Below is a small trained network, with its code and all its weights. Each question gives an input and a target symbol and asks what happens when units are switched off, that is, made to give their printed mean instead of their output.

import numpy as np


def w(rows, s, z=0):
    codes = np.array(rows[::2]) - 128.0
    scale = np.full(codes.shape[1], s)
    scale[-1] = z or s
    return codes * scale


def norm(h):
    return h / np.sqrt((h * h).mean(-1, keepdims=True) + 1e-5)


def f(y):
    return y / 2 * (1 + np.tanh(0.7978845608 * (y + 0.044715 * y**3)))


def softmax(a):
    e = np.exp(a - a.max(-1, keepdims=True))
    return e / e.sum(-1, keepdims=True)


def log_softmax(a):
    a = a - a.max(-1, keepdims=True)
    return a - np.log(np.exp(a).sum(-1, keepdims=True))


def net(x, mask):
    ids = ['βγδεζημπσφψ'.index(c) for c in x.split()]
    T = len(ids)
    res = E[ids] + P[:T]
    r = norm(res)
    for j in range(2):
        rows = slice(3 * j, 3 * j + 3)
        q, k, v = (r @ M[0][rows].T for M in (Q, K, V))
        z = softmax(np.where(np.tri(T) > 0, q @ k.T / 3**0.5, -1e9)) @ v
        o = O[0][rows]
        res = res + np.where(mask[j], z, o[:, -1]) @ o[:, :-1]
    y = f(norm(res) @ A[0][:, :-1].T + A[0][:, -1])
    res = res + np.where(mask[2:10], y, B[0][:, -1]) @ B[0][:, :-1]
    return log_softmax(norm(res)[-1] @ U[:, :-1].T + U[:, -1])


Q, K, V, O, A, B = {}, {}, {}, {}, {}, {}
E = w([
[251,122,95,216,64],'β',
[153,191,103,89,137],'γ',
[132,129,145,191,135],'δ',
[157,158,95,171,82],'ε',
[167,63,153,167,193],'ζ',
[185,153,109,167,169],'η',
[172,42,141,122,124],'μ',
[120,63,78,204,145],'π',
[163,152,87,148,81],'σ',
[172,124,118,168,151],'φ',
[93,166,77,201,94],'ψ',
],0.019)
P = w([
[150,55,210,126,25],'0',
[161,197,233,80,85],'1',
[88,80,69,124,143],'2',
[124,245,195,103,141],'3',
[149,77,96,90,155],'4',
[76,207,169,183,1],'5',
],0.0092)
Q[0] = w([
[112,3,146,183,119],'head 0',
[198,10,153,40,182],'head 0',
[88,59,112,50,31],'head 0',
[136,118,125,165,20],'head 1',
[220,114,238,65,53],'head 1',
[77,226,245,202,73],'head 1',
],0.0072)
K[0] = w([
[140,159,139,69,118],'head 0',
[77,171,159,198,86],'head 0',
[202,123,217,180,111],'head 0',
[254,158,148,214,153],'head 1',
[104,55,70,131,83],'head 1',
[126,60,74,109,128],'head 1',
],0.0096)
V[0] = w([
[144,119,162,69,222],'head 0',
[112,97,145,200,115],'head 0',
[140,254,104,95,59],'head 0',
[213,169,113,136,113],'head 1',
[76,192,222,184,167],'head 1',
[197,111,206,97,184],'head 1',
],0.012)
O[0] = w([
[207,97,166,61,145,1],'head 0',
[105,152,171,163,195,245],'head 0',
[127,189,98,96,87,91],'head 0',
[179,161,104,191,62,229],'head 1',
[84,172,221,106,104,172],'head 1',
[247,127,151,144,163,186],'head 1',
],0.012,0.0059)
A[0] = w([
[187,189,106,22,105,184],'neuron 0',
[162,135,118,158,159,192],'neuron 1',
[150,144,184,158,155,196],'neuron 2',
[114,214,219,90,145,139],'neuron 3',
[7,109,79,105,95,182],'neuron 4',
[94,105,254,154,49,166],'neuron 5',
[81,43,107,91,165,151],'neuron 6',
[118,155,69,45,224,5],'neuron 7',
],0.0096,0.0022)
B[0] = w([
[108,107,232,54,124,149],'neuron 0',
[163,55,69,60,39,199],'neuron 1',
[184,175,119,165,72,252],'neuron 2',
[130,145,170,189,68,206],'neuron 3',
[62,19,120,49,187,173],'neuron 4',
[114,203,154,184,115,255],'neuron 5',
[72,109,79,126,176,113],'neuron 6',
[184,171,91,254,184,110],'neuron 7',
],0.0082,0.0051)
U = w([
[150,124,119,137,124,15],'β',
[165,146,134,58,71,210],'γ',
[95,182,245,168,125,157],'δ',
[109,145,101,132,132,77],'ε',
[183,87,191,122,164,253],'ζ',
[166,135,146,124,128,43],'η',
[164,82,114,144,148,60],'μ',
[94,82,135,170,182,127],'π',
[118,150,35,156,104,141],'σ',
[173,126,136,153,135,85],'φ',
[45,134,163,104,126,163],'ψ',
],0.012,0.0028)

Each question gives the input, a string of symbols that net reads in full, and the target symbol t.
The units are the heads (3 rows each of Q, K, V and O) and the neurons (one row each of A and B). Each row of codes is followed by its name. A weight is (code - 128) times the scale printed after its matrix; where a second scale follows, it is the last column's (O, A, B and U).
mask holds one flag per unit, heads first, then neurons. A switched-off unit (its flag False) gives its mean, the last column of its rows in O or B, instead of its output. The means were averaged over made-up inputs and are rounded, as every weight is.
A unit's drop is (log p(t) with every unit on - log p(t) with that unit switched off) / (log p(t) with every unit on - log p(t) with every unit switched off).
The circuit of an input: a set's keep is (log p(t) with only the set's units on - log p(t) with every unit switched off) / (log p(t) with every unit on - log p(t) with every unit switched off). Starting from all 10 units, units are removed one at a time, each time the one whose removal leaves the highest keep (on an exact tie, the one counted first), for as long as the keep stays at least 0.8.
circuit, biggest first: the units of the circuit, biggest drop first
unit that matters most: the unit with the biggest drop
which heads matter: for each layer, one digit per head in row order, 1 if its drop is at least 0.15 and else 0, layers parted by /
drop when u is switched off: that unit's drop, to one decimal
input σ σ δ, target σ: which heads matter	10
input σ φ δ π ψ γ, target ψ: which heads matter	01
input δ σ σ ψ β, target σ: circuit, biggest first	head 0; head 1
input δ σ μ δ ψ, target δ: circuit, biggest first	head 1
input β ζ π μ σ δ, target σ: which heads matter	01
input σ δ γ β, target γ: which heads matter	10
input σ σ β γ σ π, target σ: circuit, biggest first	head 0; head 1
input φ η π δ, target π: circuit, biggest first	head 1; head 0
input σ σ γ μ σ η, target σ: which heads matter	01
input φ δ σ, target δ: which heads matter	01
input ψ φ γ ζ σ η, target γ: which heads matter	10
input δ ψ δ δ ζ δ, target ζ: which heads matter	11
input δ φ σ ε, target σ: which heads matter	01
input η π δ δ γ, target δ: circuit, biggest first	head 1
input γ ζ δ ζ σ φ, target σ: circuit, biggest first	head 1; head 0
input δ σ φ, target σ: which heads matter	10
input σ σ μ, target σ: which heads matter	11
input σ δ ζ σ, target ζ: drop when neuron 3 is switched off	0.0
input δ σ σ δ ζ, target δ: drop when head 1 is switched off	2.7
input σ ψ ψ, target ψ: drop when neuron 4 is switched off	0.2
input ψ δ φ δ γ ψ, target γ: unit that matters most	head 0
